Here is a tiny trained network, its code and every weight. The questions are about switching its units off for an input and a class, where a switched-off unit gives its printed mean instead of its output.

import numpy as np


def w(rows, s, z=0):
    codes = np.array(rows[::2]) - 128.0
    scale = np.full(codes.shape[1], s)
    scale[-1] = z or s
    return codes * scale


def f(y):
    return y / 2 * (1 + np.tanh(0.7978845608 * (y + 0.044715 * y**3)))


def log_softmax(a):
    a = a - a.max(-1, keepdims=True)
    return a - np.log(np.exp(a).sum(-1, keepdims=True))


def net(x, mask):
    res = np.array(x, float).reshape(1, 8) / 4 @ E
    y = f(res @ A[0][:, :-1].T + A[0][:, -1])
    res = res + np.where(mask, y, B[0][:, -1]) @ B[0][:, :-1]
    return log_softmax(res[-1] @ U[:, :-1].T + U[:, -1])


A, B = {}, {}
E = w([
[159,110,179,197],'x0',
[87,12,141,134],'x1',
[124,150,153,180],'x2',
[73,141,166,153],'x3',
[110,173,199,87],'x4',
[253,98,125,132],'x5',
[134,203,116,214],'x6',
[132,127,27,114],'x7',
],0.0054)
A[0] = w([
[182,34,153,131,162],'n0',
[114,137,111,140,33],'n1',
[152,151,230,172,80],'n2',
[159,87,145,109,246],'n3',
[118,111,140,126,5],'n4',
[140,141,132,124,105],'n5',
[119,133,131,135,6],'n6',
[129,114,130,135,120],'n7',
[181,151,107,97,97],'n8',
[104,148,140,124,78],'n9',
[126,110,119,137,213],'n10',
[96,98,77,132,248],'n11',
[160,164,131,107,67],'n12',
[128,143,136,114,152],'n13',
[130,119,53,103,159],'n14',
[132,105,125,128,221],'n15',
[55,8,170,64,176],'n16',
[139,140,128,121,76],'n17',
[138,153,188,151,133],'n18',
[115,138,130,140,14],'n19',
[123,146,163,156,52],'n20',
[76,97,113,90,121],'n21',
[106,99,120,101,165],'n22',
[104,83,147,144,65],'n23',
[114,134,144,129,4],'n24',
[144,108,110,126,109],'n25',
[156,137,124,120,37],'n26',
[133,133,127,30,215],'n27',
[104,142,149,161,17],'n28',
[145,105,138,120,81],'n29',
[127,110,137,126,59],'n30',
[110,129,95,153,83],'n31',
[171,37,154,141,100],'n32',
[105,138,138,115,88],'n33',
[131,98,153,108,83],'n34',
[144,111,117,126,115],'n35',
[154,143,125,117,57],'n36',
[108,114,143,154,57],'n37',
[173,167,133,96,175],'n38',
[155,79,135,130,111],'n39',
],0.015,0.0031)
B[0] = w([
[194,156,49,178,196],'n0',
[118,99,144,163,118],'n1',
[13,67,138,199,189],'n2',
[149,120,40,138,178],'n3',
[125,81,132,101,117],'n4',
[120,128,130,105,127],'n5',
[126,85,139,142,114],'n6',
[141,119,123,132,128],'n7',
[184,144,147,70,156],'n8',
[98,117,162,118,132],'n9',
[155,160,125,146,150],'n10',
[158,191,115,215,181],'n11',
[144,145,127,64,139],'n12',
[112,145,126,106,137],'n13',
[149,158,155,225,178],'n14',
[157,152,111,130,154],'n15',
[25,129,2,37,254],'n16',
[127,118,132,106,123],'n17',
[55,108,134,129,166],'n18',
[121,91,145,150,117],'n19',
[83,105,156,167,139],'n20',
[65,130,91,109,169],'n21',
[100,121,77,116,158],'n22',
[156,138,117,93,142],'n23',
[125,88,149,127,118],'n24',
[162,116,128,130,136],'n25',
[138,105,133,83,124],'n26',
[102,255,91,112,199],'n27',
[130,113,172,167,133],'n28',
[136,92,104,143,129],'n29',
[129,87,115,120,122],'n30',
[127,127,148,192,131],'n31',
[195,136,73,176,178],'n32',
[100,117,145,115,131],'n33',
[118,98,87,125,137],'n34',
[157,113,123,126,134],'n35',
[139,117,132,83,126],'n36',
[161,133,156,138,128],'n37',
[135,200,107,62,167],'n38',
[165,112,96,146,149],'n39',
],0.028,0.0086)
U = w([
[165,187,159,93,121],'0',
[172,128,137,109,7],'1',
[159,127,146,191,240],'2',
[135,86,175,159,57],'3',
[135,94,110,67,184],'4',
[204,170,79,110,120],'5',
[94,155,101,128,159],'6',
[202,1,149,65,1],'7',
],0.0082,0.0059)

Each question gives the input, the list of numbers given to net, and the class t.
The units are the neurons (one row each of A and B). Each row of codes is followed by its name. A weight is (code - 128) times the scale printed after its matrix; where a second scale follows, it is the last column's (A, B and U).
mask holds one flag per neuron, in row order. A switched-off neuron (its flag False) gives its mean, the last column of its row in B, instead of its output. The means were averaged over made-up inputs and are rounded, as every weight is.
A unit's drop is (log p(t) with every unit on - log p(t) with that unit switched off) / (log p(t) with every unit on - log p(t) with every unit switched off).
The circuit of an input: a set's keep is (log p(t) with only the set's units on - log p(t) with every unit switched off) / (log p(t) with every unit on - log p(t) with every unit switched off). Starting from the 12 units with the biggest drops (on a tie, the unit counted first), units are removed one at a time, each time the one whose removal leaves the highest keep (on an exact tie, the one counted first), for as long as the keep stays at least 0.8.
units of the circuit, in order: the units of the circuit, biggest drop first
most important unit: the unit with the biggest drop
k most important neurons: the k neurons with the biggest drops, biggest first
drop when u is switched off: that unit's drop, to one decimal
input [-5,5,-5,-6,-5,-1,3,8], class 2: units of the circuit, in order : (n14, n16)
input [1,-7,6,1,6,4,4,6], class 4: units of the circuit, in order : (n27, n11, n14)
input [3,2,6,-1,1,7,0,-3], class 2: most important unit : n2
input [-2,1,-3,6,-3,2,-3,0], class 5: 3 most important neurons : (n2, n18, n20)
input [7,2,-3,8,2,-3,-2,5], class 4: units of the circuit, in order : (n27, n14)
input [-5,5,8,-2,-1,2,4,-7], class 2: units of the circuit, in order : (n16, n27)
input [6,-8,4,4,6,1,-3,-1], class 3: 3 most important neurons : (n16, n27, n2)
input [-1,2,-7,1,-7,7,8,3], class 2: 2 most important neurons : (n16, n14)
input [-4,-6,5,8,0,-3,-1,-5], class 3: 2 most important neurons : (n16, n27)
input [3,5,8,6,8,7,5,1], class 3: 2 most important neurons : (n16, n2)
input [-6,5,2,5,-7,2,-4,6], class 5: 2 most important neurons : (n2, n11)
input [0,4,-3,-1,0,4,-7,-8], class 5: drop when n0 is switched off : 0.1
input [-1,2,5,7,-7,-1,3,-5], class 2: drop when n16 is switched off : 0.4
input [7,-3,1,-1,7,-5,2,7], class 3: drop when n27 is switched off : 0.2
input [5,8,8,0,-3,2,2,1], class 5: units of the circuit, in order : (n0)
